Here is a tiny trained network, its code and every weight. The questions are about switching its units off for an input and a class, where a switched-off unit gives its printed mean instead of its output.

import numpy as np


def w(rows, s, z=0):
    codes = np.array(rows[::2]) - 128.0
    scale = np.full(codes.shape[1], s)
    scale[-1] = z or s
    return codes * scale


def f(y):
    return y / 2 * (1 + np.tanh(0.7978845608 * (y + 0.044715 * y**3)))


def log_softmax(a):
    a = a - a.max(-1, keepdims=True)
    return a - np.log(np.exp(a).sum(-1, keepdims=True))


def net(x, mask):
    res = np.array(x, float).reshape(1, 2) / 4 @ E
    y = f(res @ A[0][:, :-1].T + A[0][:, -1])
    res = res + np.where(mask, y, B[0][:, -1]) @ B[0][:, :-1]
    return log_softmax(res[-1] @ U[:, :-1].T + U[:, -1])


A, B = {}, {}
E = w([
[64,168,155,253,108],'x0',
[134,241,96,128,88],'x1',
],0.017)
A[0] = w([
[109,109,27,66,145,217],'n0',
[167,212,41,143,81,138],'n1',
[92,67,56,75,90,254],'n2',
[152,133,60,79,171,158],'n3',
[118,62,200,127,159,182],'n4',
[118,132,123,45,126,91],'n5',
[14,135,135,131,103,67],'n6',
[92,123,119,45,168,58],'n7',
[118,156,202,179,88,136],'n8',
[144,107,42,88,108,105],'n9',
[166,164,49,118,8,85],'n10',
[70,193,179,226,185,251],'n11',
],0.011,0.0074)
B[0] = w([
[73,118,65,149,117,202],'n0',
[131,84,178,56,106,199],'n1',
[91,150,93,105,115,203],'n2',
[115,105,90,135,155,187],'n3',
[91,94,204,80,97,201],'n4',
[110,83,140,164,93,170],'n5',
[245,64,109,153,129,159],'n6',
[187,80,97,153,120,164],'n7',
[140,62,51,83,108,185],'n8',
[147,84,54,153,129,168],'n9',
[146,81,144,123,66,174],'n10',
[87,110,83,127,135,253],'n11',
],0.011,0.018)
U = w([
[148,34,51,182,134,82],'0',
[151,30,208,48,69,124],'1',
[1,152,84,82,134,253],'2',
[203,141,197,172,131,47],'3',
[249,158,178,154,160,59],'4',
[238,157,158,150,149,53],'5',
[157,156,201,174,153,55],'6',
[187,102,138,156,209,44],'7',
],0.011,0.0062)

Each question gives the input, the list of numbers given to net, and the class t.
The units are the neurons (one row each of A and B). Each row of codes is followed by its name. A weight is (code - 128) times the scale printed after its matrix; where a second scale follows, it is the last column's (A, B and U).
mask holds one flag per neuron, in row order. A switched-off neuron (its flag False) gives its mean, the last column of its row in B, instead of its output. The means were averaged over made-up inputs and are rounded, as every weight is.
A unit's drop is (log p(t) with every unit on - log p(t) with that unit switched off) / (log p(t) with every unit on - log p(t) with every unit switched off).
The circuit of an input: a set's keep is (log p(t) with only the set's units on - log p(t) with every unit switched off) / (log p(t) with every unit on - log p(t) with every unit switched off). Starting from all 12 units, units are removed one at a time, each time the one whose removal leaves the highest keep (on an exact tie, the one counted first), for as long as the keep stays at least 0.8.
units of the circuit, in order: the units of the circuit, biggest drop first
top k neurons: the k neurons with the biggest drops, biggest first
drop of u: that unit's drop, to one decimal
input [-5,-5], class 0: units of the circuit, in order : (n1)
input [-1,-2], class 2: units of the circuit, in order : (n6; n10)
input [4,-5], class 1: top 2 neurons : (n4; n0)
input [-5,4], class 0: top 2 neurons : (n4; n9)
input [-4,8], class 1: top 2 neurons : (n1; n10)
input [0,-2], class 2: top 4 neurons : (n1; n6; n10; n7)
input [5,-6], class 1: top 4 neurons : (n4; n0; n9; n3)
input [7,5], class 0: top 2 neurons : (n6; n11)
input [3,-2], class 2: top 2 neurons : (n7; n9)
input [3,-3], class 2: top 3 neurons : (n1; n7; n10)
input [-2,4], class 1: top 4 neurons : (n11; n1; n10; n2)
input [-6,-5], class 0: top 3 neurons : (n0; n1; n7)
input [0,1], class 2: top 2 neurons : (n6; n7)
input [2,-4], class 1: units of the circuit, in order : (n4)
input [-2,2], class 2: drop of n6 : 0.7
input [0,4], class 1: drop of n0 : 0.2
input [-6,-4], class 0: drop of n11 : 0.0
